Below are the code and all the weights of a small trained network. Each question names an input and a class and asks about switching units off, where a switched-off unit gives its printed mean instead of its output.

import numpy as np


def w(rows, s, z=0):
    codes = np.array(rows[::2]) - 128.0
    scale = np.full(codes.shape[1], s)
    scale[-1] = z or s
    return codes * scale


def f(y):
    return np.maximum(y, 0)


def log_softmax(a):
    a = a - a.max(-1, keepdims=True)
    return a - np.log(np.exp(a).sum(-1, keepdims=True))


def net(x, mask):
    res = np.array(x, float).reshape(1, 7) / 4 @ E
    y = f(res @ A[0][:, :-1].T + A[0][:, -1])
    res = res + np.where(mask, y, B[0][:, -1]) @ B[0][:, :-1]
    return log_softmax(res[-1] @ U[:, :-1].T + U[:, -1])


A, B = {}, {}
E = w([
[238,46,175,60,145,119,31,179],'x0',
[131,120,130,128,139,138,130,113],'x1',
[139,151,130,153,122,131,105,117],'x2',
[141,141,29,87,238,13,101,113],'x3',
[129,121,128,107,114,111,136,110],'x4',
[117,137,133,119,105,91,119,118],'x5',
[67,253,154,1,128,227,73,144],'x6',
],0.011)
A[0] = w([
[93,60,105,229,92,120,129,92,253],'N0',
[57,160,55,168,133,118,209,71,232],'N1',
[195,101,248,79,134,102,58,186,242],'N2',
[40,173,171,133,130,139,218,111,235],'N3',
[152,65,103,170,118,57,161,160,219],'N4',
[142,162,18,89,255,54,105,127,202],'N5',
[219,72,156,181,89,87,162,153,234],'N6',
],0.0099,0.0047)
B[0] = w([
[93,62,110,169,93,128,244,161,221],'N0',
[135,219,66,179,141,75,176,196,237],'N1',
[179,76,198,132,166,207,61,133,246],'N2',
[96,209,103,140,97,200,156,146,221],'N3',
[153,89,94,244,180,117,163,114,219],'N4',
[178,161,12,109,137,50,46,67,254],'N5',
[75,52,153,189,168,87,171,60,230],'N6',
],0.011,0.017)
U = w([
[14,98,101,181,71,154,226,156,116],'0',
[224,154,38,199,148,70,183,152,60],'1',
[94,254,180,118,71,209,165,158,255],'2',
[24,250,38,76,189,128,81,89,146],'3',
[142,42,244,175,196,132,163,93,121],'4',
[215,37,76,165,189,102,99,35,97],'5',
[155,107,247,44,108,222,77,209,109],'6',
[213,115,86,18,166,152,8,116,96],'7',
],0.0086,0.0036)

Each question gives the input, the list of numbers given to net, and the class t.
The units are the neurons (one row each of A and B). Each row of codes is followed by its name. A weight is (code - 128) times the scale printed after its matrix; where a second scale follows, it is the last column's (A, B and U).
mask holds one flag per neuron, in row order. A switched-off neuron (its flag False) gives its mean, the last column of its row in B, instead of its output. The means were averaged over made-up inputs and are rounded, as every weight is.
A unit's drop is (log p(t) with every unit on - log p(t) with that unit switched off) / (log p(t) with every unit on - log p(t) with every unit switched off).
The circuit of an input: a set's keep is (log p(t) with only the set's units on - log p(t) with every unit switched off) / (log p(t) with every unit on - log p(t) with every unit switched off). Starting from all 7 units, units are removed one at a time, each time the one whose removal leaves the highest keep (on an exact tie, the one counted first), for as long as the keep stays at least 0.8.
units of the circuit, in order: the units of the circuit, biggest drop first
most important unit: the unit with the biggest drop
top k neurons: the k neurons with the biggest drops, biggest first
drop when u is switched off: that unit's drop, to one decimal
input [-5,4,7,-3,2,-6,1], class 2: units of the circuit, in order -> N6, N3
input [-7,-6,3,0,5,-7,-7], class 0: units of the circuit, in order -> N0
input [1,-6,5,-7,4,-3,8], class 6: units of the circuit, in order -> N1, N2
input [-6,-6,6,-1,-7,-4,-3], class 0: top 2 neurons -> N5, N0
input [1,-2,2,-3,2,-1,2], class 6: top 2 neurons -> N5, N1
input [1,0,-3,4,1,-2,1], class 7: units of the circuit, in order -> N6, N0, N1
input [-7,-8,7,0,3,8,-4], class 0: top 2 neurons -> N5, N0
input [0,5,0,7,0,-3,1], class 3: top 4 neurons -> N2, N0, N6, N4
input [1,-3,-7,8,-2,-6,-7], class 5: top 2 neurons -> N6, N5
input [8,-4,2,0,1,1,6], class 6: top 2 neurons -> N5, N2
input [2,-5,-8,-3,3,-1,-7], class 4: drop when N5 is switched off -> 0.2
input [6,-3,8,-8,2,6,-8], class 4: drop when N5 is switched off -> 0.0
input [-7,1,-2,-2,6,8,-3], class 0: drop when N5 is switched off -> 0.6
input [3,8,5,-1,3,8,3], class 6: drop when N5 is switched off -> 0.5
input [4,-2,5,-3,-1,-6,-6], class 4: most important unit -> N5
